Below are the code and all the weights of a small trained network. Each question names an input and a target symbol and asks about switching units off, where a switched-off unit gives its printed mean instead of its output.

import numpy as np


def w(rows, s, z=0):
    codes = np.array(rows[::2]) - 128.0
    scale = np.full(codes.shape[1], s)
    scale[-1] = z or s
    return codes * scale


def f(y):
    return y / 2 * (1 + np.tanh(0.7978845608 * (y + 0.044715 * y**3)))


def softmax(a):
    e = np.exp(a - a.max(-1, keepdims=True))
    return e / e.sum(-1, keepdims=True)


def log_softmax(a):
    a = a - a.max(-1, keepdims=True)
    return a - np.log(np.exp(a).sum(-1, keepdims=True))


def net(x, mask):
    ids = ['ΓΘΠΣαβεζηλμξτψω'.index(c) for c in x.split()]
    T = len(ids)
    res = E[ids] + P[:T]
    r = res
    for j in range(2):
        rows = slice(2 * j, 2 * j + 2)
        q, k, v = (r @ M[0][rows].T for M in (Q, K, V))
        z = softmax(np.where(np.tri(T) > 0, q @ k.T / 2**0.5, -1e9)) @ v
        o = O[0][rows]
        res = res + np.where(mask[j], z, o[:, -1]) @ o[:, :-1]
    y = f(res @ A[0][:, :-1].T + A[0][:, -1])
    res = res + np.where(mask[2:10], y, B[0][:, -1]) @ B[0][:, :-1]
    return log_softmax(res[-1] @ U[:, :-1].T + U[:, -1])


Q, K, V, O, A, B = {}, {}, {}, {}, {}, {}
E = w([
[90,129,124],'Γ',
[54,120,176],'Θ',
[129,148,115],'Π',
[88,140,89],'Σ',
[215,158,115],'α',
[123,129,145],'β',
[139,186,98],'ε',
[103,159,113],'ζ',
[50,109,236],'η',
[82,128,254],'λ',
[125,151,71],'μ',
[121,123,174],'ξ',
[197,130,137],'τ',
[134,165,116],'ψ',
[134,152,218],'ω',
],0.021)
P = w([
[32,255,154],'0',
[108,93,125],'1',
[92,112,132],'2',
[84,118,129],'3',
[149,100,133],'4',
[143,130,135],'5',
[141,131,129],'6',
[144,99,135],'7',
],0.011)
Q[0] = w([
[208,89,109],'H0',
[251,111,143],'H0',
[117,142,105],'H1',
[165,100,101],'H1',
],0.027)
K[0] = w([
[197,5,124],'H0',
[158,7,111],'H0',
[118,163,198],'H1',
[157,59,161],'H1',
],0.016)
V[0] = w([
[31,77,4],'H0',
[205,217,35],'H0',
[177,84,133],'H1',
[87,90,146],'H1',
],0.013)
O[0] = w([
[92,1,123,60],'H0',
[234,114,136,30],'H0',
[110,170,103,2],'H1',
[100,131,156,162],'H1',
],0.023,0.0089)
A[0] = w([
[169,60,71,85],'N0',
[153,184,12,129],'N1',
[94,51,227,169],'N2',
[237,80,110,2],'N3',
[220,50,134,85],'N4',
[1,170,128,83],'N5',
[124,120,112,89],'N6',
[98,46,124,107],'N7',
],0.0076,0.016)
B[0] = w([
[58,81,19,136],'N0',
[68,95,165,157],'N1',
[155,187,5,236],'N2',
[1,116,204,137],'N3',
[151,30,167,149],'N4',
[190,48,166,251],'N5',
[91,216,108,122],'N6',
[89,193,92,175],'N7',
],0.0092,0.023)
U = w([
[159,196,49,90],'Γ',
[62,126,134,171],'Θ',
[249,103,120,174],'Π',
[207,136,40,27],'Σ',
[214,113,204,104],'α',
[171,144,135,187],'β',
[181,64,217,89],'ε',
[240,112,88,125],'ζ',
[93,75,224,7],'η',
[104,117,238,3],'λ',
[183,69,133,114],'μ',
[143,122,196,200],'ξ',
[254,193,98,152],'τ',
[228,90,160,140],'ψ',
[94,209,164,74],'ω',
],0.0094,0.008)

Each question gives the input, a string of symbols that net reads in full, and the target symbol t.
The units are the heads (2 rows each of Q, K, V and O) and the neurons (one row each of A and B). Each row of codes is followed by its name. A weight is (code - 128) times the scale printed after its matrix; where a second scale follows, it is the last column's (O, A, B and U).
mask holds one flag per unit, heads first, then neurons. A switched-off unit (its flag False) gives its mean, the last column of its rows in O or B, instead of its output. The means were averaged over made-up inputs and are rounded, as every weight is.
A unit's drop is (log p(t) with every unit on - log p(t) with that unit switched off) / (log p(t) with every unit on - log p(t) with every unit switched off).
The circuit of an input: a set's keep is (log p(t) with only the set's units on - log p(t) with every unit switched off) / (log p(t) with every unit on - log p(t) with every unit switched off). Starting from all 10 units, units are removed one at a time, each time the one whose removal leaves the highest keep (on an exact tie, the one counted first), for as long as the keep stays at least 0.8.
units of the circuit, in order: the units of the circuit, biggest drop first
top k neurons: the k neurons with the biggest drops, biggest first
heads that matter: for each layer, one digit per head in row order, 1 if its drop is at least 0.15 and else 0, layers parted by /
drop of u: that unit's drop, to one decimal
input τ μ λ ω, target τ: units of the circuit, in order -> [H0]
input ω Σ μ, target ω: heads that matter -> 10
input Σ ζ ε, target Σ: units of the circuit, in order -> [H0 N2 N5 N0]
input η τ τ ζ Θ ζ β λ, target η: units of the circuit, in order -> [N5 H0]
input Σ λ Π μ Γ, target Σ: heads that matter -> 10
input Σ ε τ Π λ, target Σ: units of the circuit, in order -> [N2 H0 N7]
input Σ ω ζ Θ Θ τ, target τ: heads that matter -> 11
input μ Θ ψ, target μ: units of the circuit, in order -> [H0 N3 N0]
input α Θ Θ τ Θ μ Π Γ, target α: units of the circuit, in order -> [H0 N2 N3]
input α ξ Σ ζ Θ Θ, target α: top 2 neurons -> [N2 N3]
input ε μ ω ξ Σ Σ Θ Θ, target ε: units of the circuit, in order -> [H0 N3 N4]
input ξ ω β Θ ω ψ λ ε, target ω: top 2 neurons -> [N2 N4]
input μ μ Θ Π Θ ω η μ, target Θ: top 2 neurons -> [N2 N5]
input μ Σ Θ Θ ε Σ Θ, target μ: top neuron -> [N4]
input ω Θ Θ α Γ Σ, target ω: top 2 neurons -> [N1 N2]
input Θ Θ ω λ, target Θ: top 2 neurons -> [N2 N7]
input η Θ Π Θ α ε Θ, target η: top 3 neurons -> [N5 N2 N7]
input ω ψ ω, target ω: top 2 neurons -> [N2 N1]
input Σ Γ λ τ Γ Θ ξ Θ, target Σ: top 2 neurons -> [N2 N7]
input Π λ Θ Θ, target Π: top neuron -> [N4]
input Γ ω Θ Θ Θ τ Θ Θ, target Γ: top 2 neurons -> [N2 N5]
input Θ τ λ, target Θ: drop of N2 -> 1.1
input τ Θ ξ ω Θ α Π Θ, target τ: drop of H0 -> 0.8
input Θ μ Θ Θ Θ Σ, target Θ: drop of N2 -> 0.1
input Σ Σ ζ, target Σ: drop of N3 -> 0.0
